Below is a small trained network, with its code and all its weights. Each question gives an input and a target symbol and asks what happens when units are switched off, that is, made to give their printed mean instead of their output.

import numpy as np


def w(rows, s, z=0):
    codes = np.array(rows[::2]) - 128.0
    scale = np.full(codes.shape[1], s)
    scale[-1] = z or s
    return codes * scale


def f(y):
    return y / 2 * (1 + np.tanh(0.7978845608 * (y + 0.044715 * y**3)))


def softmax(a):
    e = np.exp(a - a.max(-1, keepdims=True))
    return e / e.sum(-1, keepdims=True)


def log_softmax(a):
    a = a - a.max(-1, keepdims=True)
    return a - np.log(np.exp(a).sum(-1, keepdims=True))


def net(x, mask):
    ids = ['Θβδελμτφψω'.index(c) for c in x.split()]
    T = len(ids)
    res = E[ids] + P[:T]
    r = res
    for j in range(3):
        rows = slice(4 * j, 4 * j + 4)
        q, k, v = (r @ M[0][rows].T for M in (Q, K, V))
        z = softmax(np.where(np.tri(T) > 0, q @ k.T / 4**0.5, -1e9)) @ v
        o = O[0][rows]
        res = res + np.where(mask[j], z, o[:, -1]) @ o[:, :-1]
    y = f(res @ A[0][:, :-1].T + A[0][:, -1])
    res = res + np.where(mask[3:19], y, B[0][:, -1]) @ B[0][:, :-1]
    return log_softmax(res[-1] @ U[:, :-1].T + U[:, -1])


Q, K, V, O, A, B = {}, {}, {}, {}, {}, {}
E = w([
[72,103,249],'Θ',
[143,194,111],'β',
[150,173,120],'δ',
[70,173,185],'ε',
[165,177,111],'λ',
[230,103,134],'μ',
[86,157,185],'τ',
[92,150,191],'φ',
[188,146,126],'ψ',
[159,169,121],'ω',
],0.021)
P = w([
[139,143,172],'0',
[127,97,133],'1',
[134,138,164],'2',
[133,100,135],'3',
[140,156,190],'4',
[110,90,115],'5',
[138,148,178],'6',
[134,101,135],'7',
[143,166,207],'8',
[99,102,116],'9',
[145,161,186],'10',
[254,62,153],'11',
],0.018)
Q[0] = w([
[86,149,81],'H0',
[72,104,68],'H0',
[193,217,239],'H0',
[76,90,92],'H0',
[184,109,126],'H1',
[96,102,24],'H1',
[191,123,15],'H1',
[157,102,196],'H1',
[20,74,92],'H2',
[107,5,98],'H2',
[65,135,98],'H2',
[165,150,148],'H2',
],0.025)
K[0] = w([
[113,155,105],'H0',
[98,98,93],'H0',
[164,235,195],'H0',
[92,77,102],'H0',
[153,173,178],'H1',
[13,136,113],'H1',
[56,232,175],'H1',
[203,117,161],'H1',
[3,127,109],'H2',
[51,97,185],'H2',
[79,171,112],'H2',
[170,115,126],'H2',
],0.027)
V[0] = w([
[133,51,149],'H0',
[66,247,113],'H0',
[111,170,120],'H0',
[104,100,144],'H0',
[146,69,179],'H1',
[116,115,142],'H1',
[164,132,121],'H1',
[192,127,128],'H1',
[130,94,178],'H2',
[106,146,118],'H2',
[129,146,104],'H2',
[79,145,141],'H2',
],0.013)
O[0] = w([
[141,163,201,121],'H0',
[31,5,63,130],'H0',
[99,89,101,127],'H0',
[99,111,175,121],'H0',
[158,96,169,253],'H1',
[125,142,154,129],'H1',
[152,84,89,187],'H1',
[178,59,74,254],'H1',
[108,177,82,223],'H2',
[160,95,133,51],'H2',
[133,100,151,86],'H2',
[198,93,103,20],'H2',
],0.012,0.0087)
A[0] = w([
[200,84,89,154],'N0',
[90,227,40,130],'N1',
[151,106,102,64],'N2',
[133,117,164,112],'N3',
[152,157,141,35],'N4',
[195,53,170,2],'N5',
[77,173,99,91],'N6',
[190,117,113,103],'N7',
[98,111,119,100],'N8',
[124,124,90,69],'N9',
[164,52,135,51],'N10',
[144,112,100,56],'N11',
[51,250,52,68],'N12',
[140,113,152,176],'N13',
[101,129,137,138],'N14',
[124,121,173,134],'N15',
],0.012,0.0074)
B[0] = w([
[51,27,53,247],'N0',
[47,183,111,160],'N1',
[116,184,175,143],'N2',
[154,112,102,153],'N3',
[20,62,95,170],'N4',
[77,250,186,197],'N5',
[122,220,185,141],'N6',
[215,199,134,198],'N7',
[122,181,190,160],'N8',
[122,182,97,142],'N9',
[240,199,159,182],'N10',
[147,218,170,137],'N11',
[240,29,105,159],'N12',
[153,88,112,175],'N13',
[129,132,176,141],'N14',
[193,159,106,164],'N15',
],0.016,0.012)
U = w([
[218,63,246,175],'Θ',
[31,249,105,2],'β',
[96,130,114,120],'δ',
[31,205,207,178],'ε',
[91,143,80,103],'λ',
[196,237,72,148],'μ',
[96,107,175,173],'τ',
[132,56,179,157],'φ',
[255,11,78,85],'ψ',
[121,88,102,132],'ω',
],0.0061,0.0042)

Each question gives the input, a string of symbols that net reads in full, and the target symbol t.
The units are the heads (4 rows each of Q, K, V and O) and the neurons (one row each of A and B). Each row of codes is followed by its name. A weight is (code - 128) times the scale printed after its matrix; where a second scale follows, it is the last column's (O, A, B and U).
mask holds one flag per unit, heads first, then neurons. A switched-off unit (its flag False) gives its mean, the last column of its rows in O or B, instead of its output. The means were averaged over made-up inputs and are rounded, as every weight is.
A unit's drop is (log p(t) with every unit on - log p(t) with that unit switched off) / (log p(t) with every unit on - log p(t) with every unit switched off).
The circuit of an input: a set's keep is (log p(t) with only the set's units on - log p(t) with every unit switched off) / (log p(t) with every unit on - log p(t) with every unit switched off). Starting from the 12 units with the biggest drops (on a tie, the unit counted first), units are removed one at a time, each time the one whose removal leaves the highest keep (on an exact tie, the one counted first), for as long as the keep stays at least 0.8.
units of the circuit, in order: the units of the circuit, biggest drop first
unit that matters most: the unit with the biggest drop
k most important neurons: the k neurons with the biggest drops, biggest first
input Θ Θ μ μ, target Θ: units of the circuit, in order	(N1, H0)
input μ ψ μ Θ μ τ, target μ: 2 most important neurons	(N5, N7)
input Θ μ μ ψ τ φ λ μ Θ Θ μ δ, target Θ: unit that matters most	N0
input Θ ψ ε ψ, target Θ: units of the circuit, in order	(N0, N5, H1, H2)
input δ μ μ β μ μ μ μ Θ φ, target μ: 3 most important neurons	(N5, N10, N4)
input λ μ ψ β Θ λ ω φ, target Θ: units of the circuit, in order	(H2, N4)
input Θ Θ Θ δ φ μ ε τ Θ ω Θ ψ, target Θ: units of the circuit, in order	(N0, H1, H2, N5)
input δ τ Θ ψ μ μ μ ψ Θ Θ Θ μ, target Θ: units of the circuit, in order	(H2, N0, H1, N5)
input δ ε ψ λ ω Θ, target ψ: units of the circuit, in order	(H2, N5)
input μ δ μ Θ δ Θ Θ Θ μ λ, target Θ: units of the circuit, in order	(N12, H1)
input ψ λ λ μ μ μ ψ Θ ε μ ω φ, target ε: units of the circuit, in order	(N5, H1)
input ε μ ψ ψ, target ε: 3 most important neurons	(N6, N1, N0)
input ω ω φ μ λ Θ μ μ μ ε, target μ: units of the circuit, in order	(N10, H2, H1, N5)
input Θ μ ε Θ, target Θ: unit that matters most	N10
input ψ ψ Θ ψ μ λ Θ ω ε ψ μ τ, target ε: 3 most important neurons	(N5, N8, N2)
input ψ ε ψ ψ ω ψ ψ Θ β, target β: 4 most important neurons	(N9, N8, N1, N11)
input ψ δ Θ β μ Θ Θ ε, target μ: units of the circuit, in order	(H2, N5, H1, N10)
input μ μ μ ε δ ε μ β Θ λ μ ε, target Θ: units of the circuit, in order	(H0, N0)
input Θ μ μ ω, target Θ: 2 most important neurons	(N0, N12)
input Θ μ μ β, target Θ: 3 most important neurons	(N12, N0, N5)
input Θ μ ψ μ μ μ Θ, target Θ: most important neuron	(N0)
input μ ψ Θ μ ε φ μ λ, target ε: 4 most important neurons	(N1, N6, N8, N0)
input ε μ μ ω, target ε: 2 most important neurons	(N6, N1)
input Θ μ μ λ, target Θ: 2 most important neurons	(N12, N0)
input β φ μ μ ψ φ λ μ ψ ψ Θ β, target ψ: 2 most important neurons	(N5, N1)
input μ τ ψ, target ψ: 2 most important neurons	(N5, N0)
input μ μ μ, target μ: units of the circuit, in order	(H0)
input Θ Θ ε ψ λ μ ε Θ β ψ, target ε: 3 most important neurons	(N1, N6, N0)
